Below is a small trained network, with its code and all its weights. Each question gives an input and a class and asks what happens when units are switched off, that is, made to give their printed mean instead of their output.

import numpy as np


def w(rows, s, z=0):
    codes = np.array(rows[::2]) - 128.0
    scale = np.full(codes.shape[1], s)
    scale[-1] = z or s
    return codes * scale


def norm(h):
    return h / np.sqrt((h * h).mean(-1, keepdims=True) + 1e-5)


def f(y):
    return y / 2 * (1 + np.tanh(0.7978845608 * (y + 0.044715 * y**3)))


def log_softmax(a):
    a = a - a.max(-1, keepdims=True)
    return a - np.log(np.exp(a).sum(-1, keepdims=True))


def net(x, mask):
    res = np.array(x, float).reshape(1, 3) / 4 @ E
    u = 0
    for l in range(2):
        y = f(norm(res) @ A[l][:, :-1].T + A[l][:, -1])
        res = res + np.where(mask[u : u + 11], y, B[l][:, -1]) @ B[l][:, :-1]
        u += 11
    return log_softmax(norm(res)[-1] @ U[:, :-1].T + U[:, -1])


A, B = {}, {}
E = w([
[183,252,176,147,161,84,116,139,58,183],'x0',
[174,144,157,135,69,191,85,253,106,167],'x1',
[48,153,133,226,108,187,179,158,162,110],'x2',
],0.0045)
A[0] = w([
[150,133,152,181,175,61,176,107,107,75,93],'L0N0',
[124,72,130,175,45,214,115,166,210,111,177],'L0N1',
[173,184,208,122,69,150,33,233,99,211,2],'L0N2',
[199,183,184,144,69,179,76,209,40,168,36],'L0N3',
[42,114,112,166,92,118,172,75,162,117,127],'L0N4',
[193,118,163,139,125,119,82,207,110,181,145],'L0N5',
[176,173,211,157,85,176,132,247,63,167,93],'L0N6',
[231,83,130,52,117,127,61,124,74,161,88],'L0N7',
[154,137,134,227,130,203,145,168,168,71,177],'L0N8',
[197,228,254,164,166,130,140,176,39,229,89],'L0N9',
[78,63,120,141,89,252,138,214,176,59,61],'L0N10',
],0.0059,0.0041)
B[0] = w([
[136,130,164,134,170,98,116,121,168,156,154],'L0N0',
[42,119,99,188,117,166,223,180,166,155,253],'L0N1',
[163,217,163,1,97,103,177,33,47,185,215],'L0N2',
[166,204,176,12,76,153,162,69,72,137,215],'L0N3',
[108,120,186,72,101,118,138,125,138,125,200],'L0N4',
[98,115,119,70,115,145,153,70,165,145,190],'L0N5',
[175,160,139,41,95,169,189,126,68,116,236],'L0N6',
[184,61,98,134,98,70,90,203,120,58,182],'L0N7',
[100,156,94,84,153,153,113,166,77,169,214],'L0N8',
[88,149,115,165,104,130,157,116,150,212,254],'L0N9',
[113,67,107,213,79,196,156,160,204,102,246],'L0N10',
],0.0075,0.0069)
A[1] = w([
[217,120,86,51,128,132,159,141,95,122,183],'L1N0',
[178,184,125,170,176,117,64,99,52,123,9],'L1N1',
[123,135,123,26,111,161,153,110,104,74,79],'L1N2',
[144,182,111,154,60,143,88,174,48,150,4],'L1N3',
[180,153,125,90,149,86,120,39,130,101,112],'L1N4',
[178,199,161,179,159,139,81,113,95,199,7],'L1N5',
[58,170,171,114,135,185,160,143,133,100,76],'L1N6',
[180,156,118,70,88,176,122,153,47,182,62],'L1N7',
[92,85,86,146,83,243,149,162,161,129,90],'L1N8',
[194,87,73,117,157,104,1,135,77,73,86],'L1N9',
[126,205,158,171,154,200,144,130,70,120,57],'L1N10',
],0.0088,0.0039)
B[1] = w([
[177,189,37,104,118,120,89,144,12,212,197],'L1N0',
[63,239,41,139,126,132,156,56,113,201,130],'L1N1',
[176,180,186,149,182,91,81,116,107,166,186],'L1N2',
[132,220,3,126,54,178,213,184,81,133,136],'L1N3',
[143,92,170,94,81,191,131,174,125,71,191],'L1N4',
[46,104,28,224,209,135,151,144,197,191,150],'L1N5',
[198,154,113,43,164,89,122,65,81,169,188],'L1N6',
[109,229,136,78,71,186,155,137,2,147,203],'L1N7',
[148,125,49,152,35,210,124,233,133,30,254],'L1N8',
[214,120,167,244,226,53,20,191,51,80,156],'L1N9',
[214,97,139,58,69,101,99,142,107,33,149],'L1N10',
],0.0064,0.0091)
U = w([
[66,35,27,217,49,214,162,228,221,12,166],'0',
[231,81,130,186,195,32,6,174,59,71,172],'1',
[96,68,230,44,160,96,154,59,193,35,152],'2',
[154,150,178,112,52,170,86,90,119,153,1],'3',
[127,220,42,56,50,191,189,169,42,190,151],'4',
[52,173,113,174,229,53,161,57,207,226,128],'5',
],0.011,0.0073)

Each question gives the input, the list of numbers given to net, and the class t.
The units are the neurons (one row each of A and B). Each row of codes is followed by its name. A weight is (code - 128) times the scale printed after its matrix; where a second scale follows, it is the last column's (A, B and U).
mask holds one flag per neuron, layer by layer. A switched-off neuron (its flag False) gives its mean, the last column of its row in B, instead of its output. The means were averaged over made-up inputs and are rounded, as every weight is.
A unit's drop is (log p(t) with every unit on - log p(t) with that unit switched off) / (log p(t) with every unit on - log p(t) with every unit switched off).
unit that matters most: the unit with the biggest drop
k most important neurons: the k neurons with the biggest drops, biggest first
top k neurons in layer l: the k neurons of layer l with the biggest drops, biggest first
drop of u: that unit's drop, to one decimal
input [-6,-7,0], class 2: unit that matters most : L0N10
input [-7,-5,-5], class 1: 3 most important neurons : L0N1, L0N10, L0N9
input [-4,-4,-1], class 2: 2 most important neurons : L0N10, L0N1
input [2,-7,8], class 5: top 2 neurons in layer 1 : L1N8, L1N4
input [-2,-2,-2], class 1: 2 most important neurons : L0N1, L0N10
input [5,-2,-1], class 5: top 2 neurons in layer 0 : L0N9, L0N6
input [-4,-6,-4], class 1: 3 most important neurons : L0N1, L0N9, L0N10
input [-2,-3,-1], class 2: 2 most important neurons : L0N10, L0N6
input [-8,-7,-3], class 2: 3 most important neurons : L0N10, L0N1, L1N8
input [-5,5,-8], class 1: 2 most important neurons : L0N7, L1N9
input [6,-3,-5], class 5: 4 most important neurons : L0N6, L0N9, L0N3, L0N2
input [-2,-6,4], class 2: 2 most important neurons : L0N10, L0N4
input [3,-7,-2], class 2: top 2 neurons in layer 1 : L1N8, L1N4
input [5,-6,6], class 5: unit that matters most : L0N6
input [2,-6,-3], class 1: 2 most important neurons : L0N9, L0N1
input [-5,-2,-4], class 1: drop of L0N10 : 0.8
input [-2,1,-3], class 1: drop of L0N7 : 0.2
input [5,-7,-2], class 5: drop of L1N8 : 0.3
input [4,-8,5], class 2: drop of L0N1 : 0.2
input [-4,-5,-1], class 2: unit that matters most : L0N10
